Here is a tiny trained network, its code and every weight. The questions are about switching its units off for an input and a target symbol, where a switched-off unit gives its printed mean instead of its output.

import numpy as np


def w(rows, s, z=0):
    codes = np.array(rows[::2]) - 128.0
    scale = np.full(codes.shape[1], s)
    scale[-1] = z or s
    return codes * scale


def f(y):
    return y / 2 * (1 + np.tanh(0.7978845608 * (y + 0.044715 * y**3)))


def softmax(a):
    e = np.exp(a - a.max(-1, keepdims=True))
    return e / e.sum(-1, keepdims=True)


def log_softmax(a):
    a = a - a.max(-1, keepdims=True)
    return a - np.log(np.exp(a).sum(-1, keepdims=True))


def net(x, mask):
    ids = ['βελμπσ'.index(c) for c in x.split()]
    T = len(ids)
    res = E[ids] + P[:T]
    r = res
    for j in range(2):
        rows = slice(3 * j, 3 * j + 3)
        q, k, v = (r @ M[0][rows].T for M in (Q, K, V))
        z = softmax(np.where(np.tri(T) > 0, q @ k.T / 3**0.5, -1e9)) @ v
        o = O[0][rows]
        res = res + np.where(mask[j], z, o[:, -1]) @ o[:, :-1]
    y = f(res @ A[0][:, :-1].T + A[0][:, -1])
    res = res + np.where(mask[2:26], y, B[0][:, -1]) @ B[0][:, :-1]
    return log_softmax(res[-1] @ U[:, :-1].T + U[:, -1])


Q, K, V, O, A, B = {}, {}, {}, {}, {}, {}
E = w([
[97,141,51,141,37],'β',
[198,116,223,145,45],'ε',
[127,98,102,6,93],'λ',
[117,91,113,32,113],'μ',
[108,91,113,51,111],'π',
[92,80,139,65,141],'σ',
],0.013)
P = w([
[74,10,94,104,83],'0',
[104,101,134,133,120],'1',
[115,136,140,127,122],'2',
[134,155,139,111,121],'3',
[145,167,140,100,119],'4',
[153,173,141,92,113],'5',
[149,170,153,92,111],'6',
],0.013)
Q[0] = w([
[145,78,89,50,149],'H1',
[148,131,139,196,147],'H1',
[118,105,151,6,90],'H1',
[145,99,124,98,117],'H2',
[107,140,129,126,101],'H2',
[112,109,165,73,80],'H2',
],0.012)
K[0] = w([
[154,217,128,106,51],'H1',
[42,126,138,106,184],'H1',
[132,193,130,136,9],'H1',
[98,95,124,127,88],'H2',
[154,129,114,152,128],'H2',
[149,86,157,142,90],'H2',
],0.011)
V[0] = w([
[78,79,59,90,207],'H1',
[198,61,209,151,167],'H1',
[93,170,56,148,187],'H1',
[71,109,199,154,67],'H2',
[255,204,208,221,84],'H2',
[42,55,18,113,171],'H2',
],0.0096)
O[0] = w([
[52,77,197,134,117,78],'H1',
[178,122,150,53,237,132],'H1',
[29,164,182,167,74,2],'H1',
[187,121,35,126,134,220],'H2',
[178,198,126,239,254,24],'H2',
[40,68,123,102,2,165],'H2',
],0.0085,0.0087)
A[0] = w([
[114,117,146,106,128,236],'N1',
[122,42,90,115,79,141],'N2',
[135,182,96,106,160,136],'N3',
[85,155,193,115,76,33],'N4',
[88,156,77,127,106,61],'N5',
[36,127,156,108,102,107],'N6',
[160,163,115,183,104,161],'N7',
[161,136,174,97,114,87],'N8',
[67,83,105,109,75,132],'N9',
[94,132,150,101,159,3],'N10',
[114,129,137,155,166,232],'N11',
[54,136,166,120,100,114],'N12',
[131,158,72,130,140,203],'N13',
[174,112,159,91,105,94],'N14',
[129,156,204,106,132,120],'N15',
[123,131,105,251,96,149],'N16',
[100,168,95,193,106,61],'N17',
[109,126,163,160,78,115],'N18',
[150,106,162,113,134,174],'N19',
[148,107,144,110,136,118],'N20',
[157,116,92,118,135,114],'N21',
[163,163,127,166,134,89],'N22',
[128,219,144,133,159,97],'N23',
[136,99,59,130,143,220],'N24',
],0.014,0.0063)
B[0] = w([
[153,188,124,143,65,162],'N1',
[73,109,231,103,163,255],'N2',
[165,63,132,161,74,168],'N3',
[199,83,114,118,196,174],'N4',
[128,136,139,73,204,152],'N5',
[206,144,73,142,150,199],'N6',
[107,172,117,90,165,146],'N7',
[113,139,75,109,187,146],'N8',
[115,161,76,221,77,244],'N9',
[138,90,99,119,187,126],'N10',
[155,170,122,213,1,130],'N11',
[183,146,102,125,158,181],'N12',
[112,145,154,162,100,167],'N13',
[85,143,108,105,174,184],'N14',
[133,38,172,182,57,127],'N15',
[118,215,140,26,239,130],'N16',
[151,206,116,92,216,128],'N17',
[154,64,186,114,182,161],'N18',
[109,166,85,100,96,150],'N19',
[100,162,102,103,156,148],'N20',
[97,109,164,150,123,171],'N21',
[104,146,137,64,145,147],'N22',
[96,75,194,135,160,142],'N23',
[139,141,161,172,90,186],'N24',
],0.0095,0.032)
U = w([
[154,97,106,161,68,157],'β',
[175,197,77,119,133,167],'ε',
[103,112,155,128,129,1],'λ',
[65,163,176,174,85,222],'μ',
[131,54,251,50,154,208],'π',
[103,111,159,125,130,9],'σ',
],0.011,0.0046)

Each question gives the input, a string of symbols that net reads in full, and the target symbol t.
The units are the heads (3 rows each of Q, K, V and O) and the neurons (one row each of A and B). Each row of codes is followed by its name. A weight is (code - 128) times the scale printed after its matrix; where a second scale follows, it is the last column's (O, A, B and U).
mask holds one flag per unit, heads first, then neurons. A switched-off unit (its flag False) gives its mean, the last column of its rows in O or B, instead of its output. The means were averaged over made-up inputs and are rounded, as every weight is.
A unit's drop is (log p(t) with every unit on - log p(t) with that unit switched off) / (log p(t) with every unit on - log p(t) with every unit switched off).
The circuit of an input: a set's keep is (log p(t) with only the set's units on - log p(t) with every unit switched off) / (log p(t) with every unit on - log p(t) with every unit switched off). Starting from the 12 units with the biggest drops (on a tie, the unit counted first), units are removed one at a time, each time the one whose removal leaves the highest keep (on an exact tie, the one counted first), for as long as the keep stays at least 0.8.
units of the circuit, in order: the units of the circuit, biggest drop first
unit that matters most: the unit with the biggest drop
top k neurons: the k neurons with the biggest drops, biggest first
heads that matter: for each layer, one digit per head in row order, 1 if its drop is at least 0.15 and else 0, layers parted by /
drop when u is switched off: that unit's drop, to one decimal
input λ ε β π, target μ: units of the circuit, in order : (N4, H1)
input σ ε π β, target μ: unit that matters most : N6
input β β σ π λ, target β: units of the circuit, in order : (H1, N6, H2)
input σ σ σ, target ε: top 4 neurons : (N9, N6, N12, N3)
input λ β π, target β: units of the circuit, in order : (H1, N6, H2)
input μ σ λ ε β μ, target μ: heads that matter : 00
input π λ ε ε λ μ, target β: heads that matter : 11
input β ε μ π μ β π, target μ: heads that matter : 10
input σ ε σ ε λ λ σ, target ε: top 2 neurons : (N2, N18)
input ε σ ε π, target β: heads that matter : 01
input σ ε σ β ε β λ, target β: top 3 neurons : (N2, N3, N6)
input ε μ σ π β, target μ: heads that matter : 00
input λ β λ ε β μ, target μ: top 3 neurons : (N4, N6, N18)
input ε β β λ, target μ: unit that matters most : H1
input μ σ λ ε λ ε, target ε: drop when N18 is switched off : 0.4
input β π σ, target β: drop when H1 is switched off : 0.9
input λ ε σ ε π μ, target β: drop when N7 is switched off : 0.3
